Below is a small trained network, with its code and all its weights. Each question gives an input and a target symbol and asks what happens when units are switched off, that is, made to give their printed mean instead of their output.

import numpy as np


def w(rows, s, z=0):
    codes = np.array(rows[::2]) - 128.0
    scale = np.full(codes.shape[1], s)
    scale[-1] = z or s
    return codes * scale


def f(y):
    return np.maximum(y, 0)


def softmax(a):
    e = np.exp(a - a.max(-1, keepdims=True))
    return e / e.sum(-1, keepdims=True)


def log_softmax(a):
    a = a - a.max(-1, keepdims=True)
    return a - np.log(np.exp(a).sum(-1, keepdims=True))


def net(x, mask):
    ids = ['ΘΞγδλμστ'.index(c) for c in x.split()]
    T = len(ids)
    res = E[ids] + P[:T]
    q, k, v = (res @ M[0].T for M in (Q, K, V))
    z = softmax(np.where(np.tri(T) > 0, q @ k.T / 3**0.5, -1e9)) @ v
    res = res + np.where(mask[0], z, O[0][:, -1]) @ O[0][:, :-1]
    y = f(res @ A[0][:, :-1].T + A[0][:, -1])
    res = res + np.where(mask[1:9], y, B[0][:, -1]) @ B[0][:, :-1]
    return log_softmax(res[-1] @ U[:, :-1].T + U[:, -1])


Q, K, V, O, A, B = {}, {}, {}, {}, {}, {}
E = w([
[224,161,128,143,142],'Θ',
[169,124,50,65,80],'Ξ',
[178,160,147,93,161],'γ',
[136,156,159,151,102],'δ',
[113,152,94,204,123],'λ',
[66,212,142,132,85],'μ',
[110,152,85,75,191],'σ',
[107,177,183,124,4],'τ',
],0.021)
P = w([
[235,253,214,159,80],'0',
[215,232,157,157,137],'1',
[208,216,146,180,140],'2',
[188,198,134,170,152],'3',
[173,185,134,172,159],'4',
[153,178,120,162,155],'5',
[128,158,125,158,161],'6',
[114,147,119,151,162],'7',
[86,132,111,140,162],'8',
[50,97,126,122,161],'9',
[38,102,118,119,151],'10',
[77,139,119,124,168],'11',
],0.0065)
Q[0] = w([
[100,132,180,128,167],'H0',
[146,4,177,159,131],'H0',
[153,127,63,158,108],'H0',
],0.033)
K[0] = w([
[176,209,57,78,80],'H0',
[222,252,203,182,210],'H0',
[25,101,160,111,137],'H0',
],0.023)
V[0] = w([
[34,254,100,119,128],'H0',
[151,182,202,28,164],'H0',
[154,87,164,155,38],'H0',
],0.013)
O[0] = w([
[104,120,81,198,42,254],'H0',
[53,100,119,81,140,151],'H0',
[108,8,146,119,82,133],'H0',
],0.012,0.0081)
A[0] = w([
[90,138,249,155,164,225],'N0',
[116,107,139,196,187,120],'N1',
[130,84,179,120,202,40],'N2',
[113,102,195,162,127,107],'N3',
[84,158,231,143,181,141],'N4',
[79,115,221,200,209,150],'N5',
[140,101,192,60,147,91],'N6',
[77,163,215,122,141,2],'N7',
],0.021,0.0054)
B[0] = w([
[70,164,252,99,122,252],'N0',
[131,151,122,96,154,197],'N1',
[110,124,173,70,221,169],'N2',
[132,110,102,128,158,206],'N3',
[128,104,28,171,56,236],'N4',
[160,154,76,174,119,172],'N5',
[165,192,119,157,85,193],'N6',
[156,49,87,124,174,212],'N7',
],0.029,0.0047)
U = w([
[99,100,120,136,105,172],'Θ',
[196,174,68,12,2,57],'Ξ',
[122,139,180,120,86,180],'γ',
[177,139,106,29,131,186],'δ',
[228,143,153,229,133,211],'λ',
[136,203,168,100,51,45],'μ',
[97,169,136,207,45,2],'σ',
[72,195,78,162,160,141],'τ',
],0.0072,0.0074)

Each question gives the input, a string of symbols that net reads in full, and the target symbol t.
The units are the heads (3 rows each of Q, K, V and O) and the neurons (one row each of A and B). Each row of codes is followed by its name. A weight is (code - 128) times the scale printed after its matrix; where a second scale follows, it is the last column's (O, A, B and U).
mask holds one flag per unit, heads first, then neurons. A switched-off unit (its flag False) gives its mean, the last column of its rows in O or B, instead of its output. The means were averaged over made-up inputs and are rounded, as every weight is.
A unit's drop is (log p(t) with every unit on - log p(t) with that unit switched off) / (log p(t) with every unit on - log p(t) with every unit switched off).
The circuit of an input: a set's keep is (log p(t) with only the set's units on - log p(t) with every unit switched off) / (log p(t) with every unit on - log p(t) with every unit switched off). Starting from all 9 units, units are removed one at a time, each time the one whose removal leaves the highest keep (on an exact tie, the one counted first), for as long as the keep stays at least 0.8.
units of the circuit, in order: the units of the circuit, biggest drop first
top k neurons: the k neurons with the biggest drops, biggest first
drop of u: that unit's drop, to one decimal
input λ λ λ σ δ γ λ σ τ, target Θ: units of the circuit, in order -> [N3 H0]
input Ξ δ τ, target γ: top 2 neurons -> [N0 N7]
input γ μ Θ δ, target σ: units of the circuit, in order -> [H0]
input Θ Ξ Ξ τ μ τ Ξ σ, target δ: units of the circuit, in order -> [H0 N2]
input Ξ Θ μ Ξ Ξ σ, target δ: top 2 neurons -> [N2 N0]
input μ δ Θ τ, target Θ: units of the circuit, in order -> [H0 N3]
input λ σ Θ λ, target τ: units of the circuit, in order -> [H0 N1]
input Ξ σ γ Ξ δ λ γ Ξ μ δ μ, target Θ: units of the circuit, in order -> [N7 N4 H0]
input Ξ Ξ δ μ Θ λ σ μ Ξ δ, target σ: units of the circuit, in order -> [N0 N4 H0 N5]
input μ Θ λ, target σ: top 2 neurons -> [N7 N2]
input Ξ μ Ξ λ λ Ξ Ξ τ Θ, target Θ: top 3 neurons -> [N6 N3 N5]
input τ δ μ Θ Ξ μ λ μ γ, target μ: top 3 neurons -> [N0 N6 N2]
input Ξ Ξ Ξ λ δ μ γ Ξ λ Θ λ, target λ: top 3 neurons -> [N0 N4 N2]
input Ξ Θ μ δ λ λ μ τ τ, target γ: top 2 neurons -> [N0 N4]
input Θ γ Θ δ, target γ: top 3 neurons -> [N0 N4 N6]
input Θ μ Θ τ Θ μ Θ, target σ: drop of N7 -> 0.2
input λ σ δ λ σ λ λ μ, target σ: drop of N2 -> 0.1
input δ Ξ μ μ, target Θ: drop of H0 -> 0.4
input Θ σ σ σ Ξ Ξ, target τ: drop of N6 -> 0.1
